Below are the code and all the weights of a small trained network. Each question names an input and a target symbol and asks about switching units off, where a switched-off unit gives its printed mean instead of its output.

import numpy as np


def w(rows, s, z=0):
    codes = np.array(rows[::2]) - 128.0
    scale = np.full(codes.shape[1], s)
    scale[-1] = z or s
    return codes * scale


def norm(h):
    return h / np.sqrt((h * h).mean(-1, keepdims=True) + 1e-5)


def f(y):
    return y / 2 * (1 + np.tanh(0.7978845608 * (y + 0.044715 * y**3)))


def softmax(a):
    e = np.exp(a - a.max(-1, keepdims=True))
    return e / e.sum(-1, keepdims=True)


def log_softmax(a):
    a = a - a.max(-1, keepdims=True)
    return a - np.log(np.exp(a).sum(-1, keepdims=True))


def net(x, mask):
    ids = ['ΔΛΞΣΦΨαβγεζηθτ'.index(c) for c in x.split()]
    T = len(ids)
    res = E[ids] + P[:T]
    u = 0
    for l in range(2):
        r = norm(res)
        for j in range(2):
            rows = slice(2 * j, 2 * j + 2)
            q, k, v = (r @ M[l][rows].T for M in (Q, K, V))
            z = softmax(np.where(np.tri(T) > 0, q @ k.T / 2**0.5, -1e9)) @ v
            o = O[l][rows]
            res = res + np.where(mask[u + j], z, o[:, -1]) @ o[:, :-1]
        u += 2
        y = f(norm(res) @ A[l][:, :-1].T + A[l][:, -1])
        res = res + np.where(mask[u : u + 4], y, B[l][:, -1]) @ B[l][:, :-1]
        u += 4
    return log_softmax(norm(res)[-1] @ U[:, :-1].T + U[:, -1])


Q, K, V, O, A, B = {}, {}, {}, {}, {}, {}
E = w([
[41,180,157,243],'Δ',
[135,188,39,164],'Λ',
[104,170,113,64],'Ξ',
[104,168,112,64],'Σ',
[117,170,138,58],'Φ',
[72,206,182,147],'Ψ',
[169,56,103,121],'α',
[121,149,126,39],'β',
[167,85,154,225],'γ',
[102,156,97,63],'ε',
[4,88,157,104],'ζ',
[105,172,115,66],'η',
[101,138,218,149],'θ',
[156,132,10,173],'τ',
],0.017)
P = w([
[238,117,70,148],'0',
[131,98,76,135],'1',
[97,85,101,120],'2',
[73,84,100,112],'3',
[48,76,105,109],'4',
[18,64,105,112],'5',
[3,41,131,105],'6',
],0.008)
Q[0] = w([
[95,113,100,151],'0.h0',
[52,94,80,153],'0.h0',
[255,209,159,177],'0.h1',
[138,122,101,111],'0.h1',
],0.0084)
K[0] = w([
[85,107,105,131],'0.h0',
[71,78,127,97],'0.h0',
[187,253,155,174],'0.h1',
[149,79,133,82],'0.h1',
],0.0066)
V[0] = w([
[2,52,112,129],'0.h0',
[55,81,100,136],'0.h0',
[118,128,140,100],'0.h1',
[62,84,95,121],'0.h1',
],0.0088)
O[0] = w([
[1,93,156,114,156],'0.h0',
[65,110,143,107,172],'0.h0',
[117,103,134,126,184],'0.h1',
[76,124,119,78,253],'0.h1',
],0.008,0.0023)
A[0] = w([
[121,249,104,142,91],'0.n0',
[171,58,76,125,47],'0.n1',
[107,170,192,227,82],'0.n2',
[95,174,127,178,3],'0.n3',
],0.012,0.0048)
B[0] = w([
[78,152,141,154,251],'0.n0',
[108,95,136,61,159],'0.n1',
[143,97,174,123,206],'0.n2',
[200,120,133,254,96],'0.n3',
],0.012,0.0018)
Q[1] = w([
[140,166,92,112],'1.h0',
[104,116,212,88],'1.h0',
[128,154,150,100],'1.h1',
[94,86,254,88],'1.h1',
],0.027)
K[1] = w([
[183,118,125,142],'1.h0',
[19,68,144,129],'1.h0',
[115,110,121,161],'1.h1',
[3,83,114,132],'1.h1',
],0.022)
V[1] = w([
[136,55,112,193],'1.h0',
[92,177,46,159],'1.h0',
[76,246,107,201],'1.h1',
[139,178,254,93],'1.h1',
],0.044)
O[1] = w([
[75,81,96,131,7],'1.h0',
[50,160,183,102,170],'1.h0',
[201,36,165,176,111],'1.h1',
[104,195,145,254,71],'1.h1',
],0.037,0.014)
A[1] = w([
[118,92,4,159,53],'1.n0',
[103,139,172,77,254],'1.n1',
[115,205,120,190,222],'1.n2',
[73,50,145,208,135],'1.n3',
],0.03,0.0048)
B[1] = w([
[70,31,84,174,154],'1.n0',
[151,149,123,190,253],'1.n1',
[212,77,87,144,215],'1.n2',
[2,146,184,86,172],'1.n3',
],0.035,0.017)
U = w([
[29,91,185,168,139],'Δ',
[188,13,167,113,193],'Λ',
[171,144,175,169,59],'Ξ',
[156,145,167,163,57],'Σ',
[215,101,95,173,118],'Φ',
[126,75,172,252,131],'Ψ',
[61,168,38,69,11],'α',
[198,190,53,142,227],'β',
[79,55,38,168,250],'γ',
[115,211,189,83,2],'ε',
[40,186,118,200,105],'ζ',
[177,129,174,174,62],'η',
[146,79,45,248,124],'θ',
[143,86,102,41,116],'τ',
],0.015,0.0033)

Each question gives the input, a string of symbols that net reads in full, and the target symbol t.
The units are the heads (2 rows each of Q, K, V and O) and the neurons (one row each of A and B). Each row of codes is followed by its name. A weight is (code - 128) times the scale printed after its matrix; where a second scale follows, it is the last column's (O, A, B and U).
mask holds one flag per unit, layer by layer, with each layer's heads first. A switched-off unit (its flag False) gives its mean, the last column of its rows in O or B, instead of its output. The means were averaged over made-up inputs and are rounded, as every weight is.
A unit's drop is (log p(t) with every unit on - log p(t) with that unit switched off) / (log p(t) with every unit on - log p(t) with every unit switched off).
The circuit of an input: a set's keep is (log p(t) with only the set's units on - log p(t) with every unit switched off) / (log p(t) with every unit on - log p(t) with every unit switched off). Starting from all 12 units, units are removed one at a time, each time the one whose removal leaves the highest keep (on an exact tie, the one counted first), for as long as the keep stays at least 0.8.
units of the circuit, in order: the units of the circuit, biggest drop first
unit that matters most: the unit with the biggest drop
k most important neurons: the k neurons with the biggest drops, biggest first
which heads matter: for each layer, one digit per head in row order, 1 if its drop is at least 0.15 and else 0, layers parted by /
input Ξ η β Ψ ζ Ξ, target ζ: which heads matter -> 10 / 10
input Λ β γ, target β: unit that matters most -> 1.h1
input ε Ψ Ξ θ τ β η, target β: 2 most important neurons -> [1.n3 0.n0]
input γ Λ β, target Λ: which heads matter -> 00 / 01
input β Ψ Δ, target Δ: units of the circuit, in order -> [0.n2 1.n3 1.h0]
input Λ Ξ γ Δ β, target Δ: which heads matter -> 00 / 01
input ε η Δ, target Δ: 4 most important neurons -> [0.n2 1.n3 1.n2 1.n1]
input β ζ Λ Λ Ξ, target Λ: units of the circuit, in order -> [1.h1 0.h0]
input θ Λ ε Λ τ, target θ: which heads matter -> 00 / 11
input γ Φ ε η, target ε: which heads matter -> 10 / 10
input Λ β β θ Δ η, target Δ: which heads matter -> 10 / 01
input θ β β, target β: which heads matter -> 00 / 11
input β β θ τ τ Ξ, target τ: which heads matter -> 00 / 01
input Λ τ Φ, target τ: units of the circuit, in order -> [1.h1 0.n1]
input ε Ξ ε β, target ε: which heads matter -> 00 / 01
input Ξ β β Λ β, target Λ: units of the circuit, in order -> [0.n0 1.h1]
input Φ γ β Ψ, target Ψ: most important neuron -> [1.n3]
input γ α Ψ β, target Ψ: 2 most important neurons -> [0.n0 1.n3]
input Σ ε β, target ε: which heads matter -> 00 / 11
input ε Λ Φ, target Λ: units of the circuit, in order -> [1.h1 0.n0]
input β Λ α Ξ, target α: units of the circuit, in order -> [1.h1]
input τ Λ ζ α, target α: 2 most important neurons -> [1.n2 0.n2]
input β β γ β, target γ: 3 most important neurons -> [1.n0 0.n1 0.n2]
input Σ Λ Φ ε η β β, target β: units of the circuit, in order -> [1.h1 1.n2]
input Ξ Φ τ ε, target τ: 3 most important neurons -> [0.n2 0.n1 1.n3]
input ε Σ γ τ ε, target τ: which heads matter -> 10 / 01
input Ξ Ξ β τ Φ, target τ: 2 most important neurons -> [0.n1 0.n3]
input Λ θ γ, target θ: units of the circuit, in order -> [1.h0]
